Below is a small trained network, with its code and all its weights. Each question gives an input and a class and asks what happens when units are switched off, that is, made to give their printed mean instead of their output.

import numpy as np


def w(rows, s, z=0):
    codes = np.array(rows[::2]) - 128.0
    scale = np.full(codes.shape[1], s)
    scale[-1] = z or s
    return codes * scale


def f(y):
    return np.maximum(y, 0)


def log_softmax(a):
    a = a - a.max(-1, keepdims=True)
    return a - np.log(np.exp(a).sum(-1, keepdims=True))


def net(x, mask):
    res = np.array(x, float).reshape(1, 5) / 4 @ E
    y = f(res @ A[0][:, :-1].T + A[0][:, -1])
    res = res + np.where(mask, y, B[0][:, -1]) @ B[0][:, :-1]
    return log_softmax(res[-1] @ U[:, :-1].T + U[:, -1])


A, B = {}, {}
E = w([
[25,1,111,32,138,119,214,208],'x0',
[131,116,126,131,123,143,120,127],'x1',
[82,111,236,157,22,29,39,182],'x2',
[140,108,129,132,136,128,119,133],'x3',
[105,130,135,135,116,185,114,125],'x4',
],0.0092)
A[0] = w([
[107,152,73,134,134,173,185,98,160],'N1',
[21,51,136,43,147,134,226,165,73],'N2',
[148,124,134,172,161,103,182,134,69],'N3',
[172,124,61,104,248,192,211,67,128],'N4',
[106,118,151,18,135,137,144,170,36],'N5',
[193,157,162,213,114,140,136,85,4],'N6',
[20,42,95,96,144,125,185,186,89],'N7',
[154,103,156,82,136,152,102,118,47],'N8',
[102,141,181,90,108,139,101,110,79],'N9',
[124,110,169,123,149,131,135,91,56],'N10',
[136,49,139,81,106,138,175,149,74],'N11',
[88,106,215,162,11,72,111,162,174],'N12',
[210,205,147,228,151,126,56,2,57],'N13',
[147,146,5,93,210,182,188,72,164],'N14',
[91,115,219,111,9,63,55,180,176],'N15',
[88,67,109,72,110,128,161,144,46],'N16',
[83,125,219,150,98,124,114,145,66],'N17',
],0.0071,0.0023)
B[0] = w([
[114,92,183,194,153,122,97,96,180],'N1',
[215,186,73,97,92,166,194,188,235],'N2',
[84,130,147,109,108,111,136,139,136],'N3',
[35,42,217,197,213,67,48,35,239],'N4',
[163,134,112,129,101,158,144,165,171],'N5',
[192,155,74,82,126,158,150,198,183],'N6',
[208,204,73,75,42,188,200,198,223],'N7',
[118,159,111,153,110,75,129,139,128],'N8',
[161,115,154,111,137,91,128,113,147],'N9',
[123,97,159,117,106,163,124,140,128],'N10',
[144,174,124,128,137,162,174,157,175],'N11',
[106,77,158,137,197,23,21,41,232],'N12',
[254,184,19,33,46,219,230,223,254],'N13',
[10,56,175,168,189,83,24,63,238],'N14',
[68,36,158,158,202,56,53,66,249],'N15',
[128,163,103,118,102,208,171,163,180],'N16',
[111,112,149,136,123,127,88,93,176],'N17',
],0.0066,0.012)
U = w([
[2,43,211,153,218,61,67,75,251],'0',
[163,176,65,84,60,163,177,190,5],'1',
],0.0079,0.0012)

Each question gives the input, the list of numbers given to net, and the class t.
The units are the neurons (one row each of A and B). Each row of codes is followed by its name. A weight is (code - 128) times the scale printed after its matrix; where a second scale follows, it is the last column's (A, B and U).
mask holds one flag per neuron, in row order. A switched-off neuron (its flag False) gives its mean, the last column of its row in B, instead of its output. The means were averaged over made-up inputs and are rounded, as every weight is.
A unit's drop is (log p(t) with every unit on - log p(t) with that unit switched off) / (log p(t) with every unit on - log p(t) with every unit switched off).
The circuit of an input: a set's keep is (log p(t) with only the set's units on - log p(t) with every unit switched off) / (log p(t) with every unit on - log p(t) with every unit switched off). Starting from the 12 units with the biggest drops (on a tie, the unit counted first), units are removed one at a time, each time the one whose removal leaves the highest keep (on an exact tie, the one counted first), for as long as the keep stays at least 0.8.
units of the circuit, in order: the units of the circuit, biggest drop first
top k neurons: the k neurons with the biggest drops, biggest first
drop when u is switched off: that unit's drop, to one decimal
input [-2,6,1,5,-2], class 1: top 4 neurons -> N4; N14; N15; N12
input [-5,-4,-6,7,-2], class 0: units of the circuit, in order -> N4
input [7,-6,6,5,-4], class 1: top 2 neurons -> N7; N2
input [7,2,6,-3,2], class 1: top 4 neurons -> N7; N2; N4; N14
input [4,0,3,-7,3], class 1: top 3 neurons -> N4; N14; N7
input [8,-3,-6,-2,4], class 1: top 2 neurons -> N7; N2
input [-5,-1,3,-7,6], class 1: top 2 neurons -> N13; N4
input [-6,-5,-8,6,-2], class 0: top 2 neurons -> N4; N14
input [8,2,0,7,6], class 1: drop when N5 is switched off -> 0.0
input [-5,1,-8,-6,-5], class 0: drop when N4 is switched off -> 0.1
input [2,6,1,-7,-3], class 1: drop when N4 is switched off -> 1.2
